Below is a small trained network, with its code and all its weights. Each question gives an input and a class and asks what happens when units are switched off, that is, made to give their printed mean instead of their output.

import numpy as np


def w(rows, s, z=0):
    codes = np.array(rows[::2]) - 128.0
    scale = np.full(codes.shape[1], s)
    scale[-1] = z or s
    return codes * scale


def f(y):
    return np.maximum(y, 0)


def log_softmax(a):
    a = a - a.max(-1, keepdims=True)
    return a - np.log(np.exp(a).sum(-1, keepdims=True))


def net(x, mask):
    res = np.array(x, float).reshape(1, 8) / 4 @ E
    y = f(res @ A[0][:, :-1].T + A[0][:, -1])
    res = res + np.where(mask, y, B[0][:, -1]) @ B[0][:, :-1]
    return log_softmax(res[-1] @ U[:, :-1].T + U[:, -1])


A, B = {}, {}
E = w([
[80,158,138,155,55,189,96,201,1,126,150,97],'x0',
[166,81,117,135,174,130,193,178,133,89,169,89],'x1',
[74,120,83,108,44,144,213,247,155,143,42,164],'x2',
[45,51,128,42,160,149,45,141,133,147,117,111],'x3',
[137,128,114,156,105,109,117,152,148,140,125,122],'x4',
[72,149,63,168,230,114,109,136,97,25,101,184],'x5',
[127,124,131,115,139,145,135,118,121,118,138,131],'x6',
[157,90,69,218,48,113,98,165,172,151,169,157],'x7',
],0.0088)
A[0] = w([
[117,83,103,107,137,147,215,162,158,88,178,57,98],'neuron 0',
[97,168,22,133,170,105,91,125,174,3,66,173,49],'neuron 1',
[190,241,120,201,82,144,217,83,114,101,115,144,77],'neuron 2',
[139,101,143,109,118,65,111,77,248,107,70,186,113],'neuron 3',
[171,46,145,164,189,60,58,55,82,182,235,52,64],'neuron 4',
[184,218,98,141,111,94,181,113,152,121,154,145,76],'neuron 5',
[110,166,149,136,104,58,34,48,102,192,80,152,161],'neuron 6',
[193,43,175,84,44,160,169,97,151,198,143,66,52],'neuron 7',
[112,182,89,61,119,133,124,148,135,183,47,179,200],'neuron 8',
[138,127,172,137,173,128,139,98,220,167,85,197,108],'neuron 9',
[179,82,123,126,182,92,184,127,157,128,116,92,126],'neuron 10',
[112,104,95,109,107,178,210,184,171,141,117,135,37],'neuron 11',
[66,107,136,99,94,91,137,156,165,145,73,239,147],'neuron 12',
[84,5,83,61,134,128,16,146,159,138,109,103,81],'neuron 13',
[75,64,140,115,52,196,155,157,191,129,34,166,4],'neuron 14',
[109,143,180,108,83,106,163,85,178,221,121,52,37],'neuron 15',
[174,77,36,204,74,124,55,157,178,169,204,193,121],'neuron 16',
],0.0067,0.0039)
B[0] = w([
[208,182,130,120,163,127,54,143,137,78,204,103,186],'neuron 0',
[51,122,182,171,155,58,143,118,111,119,152,172,238],'neuron 1',
[145,12,55,96,166,139,115,144,47,200,99,120,222],'neuron 2',
[135,110,215,135,41,210,117,173,73,145,124,135,222],'neuron 3',
[207,176,90,99,76,148,133,88,137,70,88,211,255],'neuron 4',
[153,40,68,122,174,115,101,104,88,156,109,125,186],'neuron 5',
[199,143,102,138,100,108,99,182,171,118,201,64,219],'neuron 6',
[18,109,184,179,118,21,81,112,94,115,163,181,220],'neuron 7',
[210,191,162,109,166,110,144,150,146,108,175,6,225],'neuron 8',
[113,73,212,129,132,216,59,124,147,114,105,153,197],'neuron 9',
[140,109,209,138,156,187,115,253,142,144,95,120,196],'neuron 10',
[180,168,161,58,100,94,113,58,127,80,106,163,193],'neuron 11',
[152,121,80,104,100,122,129,162,171,77,148,123,226],'neuron 12',
[147,19,117,64,189,124,125,46,109,200,123,99,230],'neuron 13',
[186,165,81,124,104,122,158,129,148,138,128,196,216],'neuron 14',
[56,121,97,203,181,65,154,75,64,44,226,178,183],'neuron 15',
[114,128,162,166,175,180,244,123,233,137,167,102,254],'neuron 16',
],0.0064,0.0084)
U = w([
[49,134,138,142,149,28,135,118,111,108,154,219,44],'0',
[175,157,131,101,146,136,103,178,134,136,157,125,225],'1',
[164,48,62,68,160,123,147,99,96,220,84,125,39],'2',
[216,199,95,73,106,120,131,114,156,78,118,162,20],'3',
[130,100,145,127,102,157,164,98,125,83,91,79,255],'4',
[114,133,200,133,87,254,87,199,99,138,101,154,104],'5',
[140,139,134,108,132,140,137,137,130,137,132,140,146],'6',
[113,174,152,108,173,171,224,84,153,169,155,92,173],'7',
],0.009,0.0051)

Each question gives the input, the list of numbers given to net, and the class t.
The units are the neurons (one row each of A and B). Each row of codes is followed by its name. A weight is (code - 128) times the scale printed after its matrix; where a second scale follows, it is the last column's (A, B and U).
mask holds one flag per neuron, in row order. A switched-off neuron (its flag False) gives its mean, the last column of its row in B, instead of its output. The means were averaged over made-up inputs and are rounded, as every weight is.
A unit's drop is (log p(t) with every unit on - log p(t) with that unit switched off) / (log p(t) with every unit on - log p(t) with every unit switched off).
The circuit of an input: a set's keep is (log p(t) with only the set's units on - log p(t) with every unit switched off) / (log p(t) with every unit on - log p(t) with every unit switched off). Starting from the 12 units with the biggest drops (on a tie, the unit counted first), units are removed one at a time, each time the one whose removal leaves the highest keep (on an exact tie, the one counted first), for as long as the keep stays at least 0.8.
circuit, biggest first: the units of the circuit, biggest drop first
most important unit: the unit with the biggest drop
top k neurons: the k neurons with the biggest drops, biggest first
drop of u: that unit's drop, to one decimal
input [-1,1,1,7,7,3,7,2], class 2: circuit, biggest first => neuron 13
input [-8,0,2,2,3,2,-7,3], class 5: circuit, biggest first => neuron 3; neuron 9
input [5,-5,6,8,-5,-7,-8,0], class 2: top 2 neurons => neuron 13; neuron 1
input [6,-7,-1,5,-2,0,-7,-1], class 1: circuit, biggest first => neuron 6; neuron 3
input [-1,4,2,-1,2,-7,3,7], class 0: top 2 neurons => neuron 7; neuron 15
input [2,5,-2,8,4,-2,-2,7], class 2: top 2 neurons => neuron 13; neuron 8
input [7,0,-4,0,-7,-7,7,-7], class 0: circuit, biggest first => neuron 7; neuron 15; neuron 8
input [-8,5,-3,-4,-8,1,4,-7], class 4: top 3 neurons => neuron 5; neuron 14; neuron 6
input [7,-2,1,5,-8,-1,-8,4], class 4: top 4 neurons => neuron 2; neuron 3; neuron 10; neuron 13
input [-3,3,5,-8,-7,0,-6,1], class 2: top 2 neurons => neuron 2; neuron 5
input [-5,-3,8,-1,0,-4,-3,3], class 3: top 3 neurons => neuron 14; neuron 11; neuron 12
input [6,-8,-1,7,2,3,1,-2], class 1: top 3 neurons => neuron 6; neuron 2; neuron 8
input [7,-5,1,-7,-7,-8,4,2], class 0: circuit, biggest first => neuron 7; neuron 15
input [5,-6,1,3,6,-4,-3,-2], class 1: most important unit => neuron 6
input [-8,1,-5,6,7,-6,-5,1], class 5: top 3 neurons => neuron 3; neuron 9; neuron 10
input [-6,-6,-8,2,4,3,-1,-8], class 3: top 2 neurons => neuron 4; neuron 6
input [0,5,3,7,0,-2,6,-2], class 2: top 2 neurons => neuron 13; neuron 16
input [-4,7,8,5,-1,-4,4,7], class 3: top 2 neurons => neuron 11; neuron 14
input [-8,6,-7,-8,-2,-6,-3,-5], class 2: top 2 neurons => neuron 2; neuron 5
input [0,2,-8,1,-3,4,-1,7], class 3: circuit, biggest first => neuron 4
input [-1,-5,-3,4,4,-8,3,-1], class 0: top 2 neurons => neuron 7; neuron 15
input [-1,7,-2,-7,-6,5,-7,8], class 7: top 2 neurons => neuron 16; neuron 13
input [-8,0,-4,-8,5,-8,-6,5], class 0: drop of neuron 15 => 1.0
input [-6,8,-3,2,0,-6,6,-5], class 1: drop of neuron 10 => 0.6
input [8,7,7,-8,8,-8,-1,7], class 0: drop of neuron 1 => -0.1
input [-6,-3,-6,-8,3,-2,-1,0], class 2: drop of neuron 5 => 0.4
input [4,-2,-7,1,-6,1,7,-3], class 3: most important unit => neuron 4
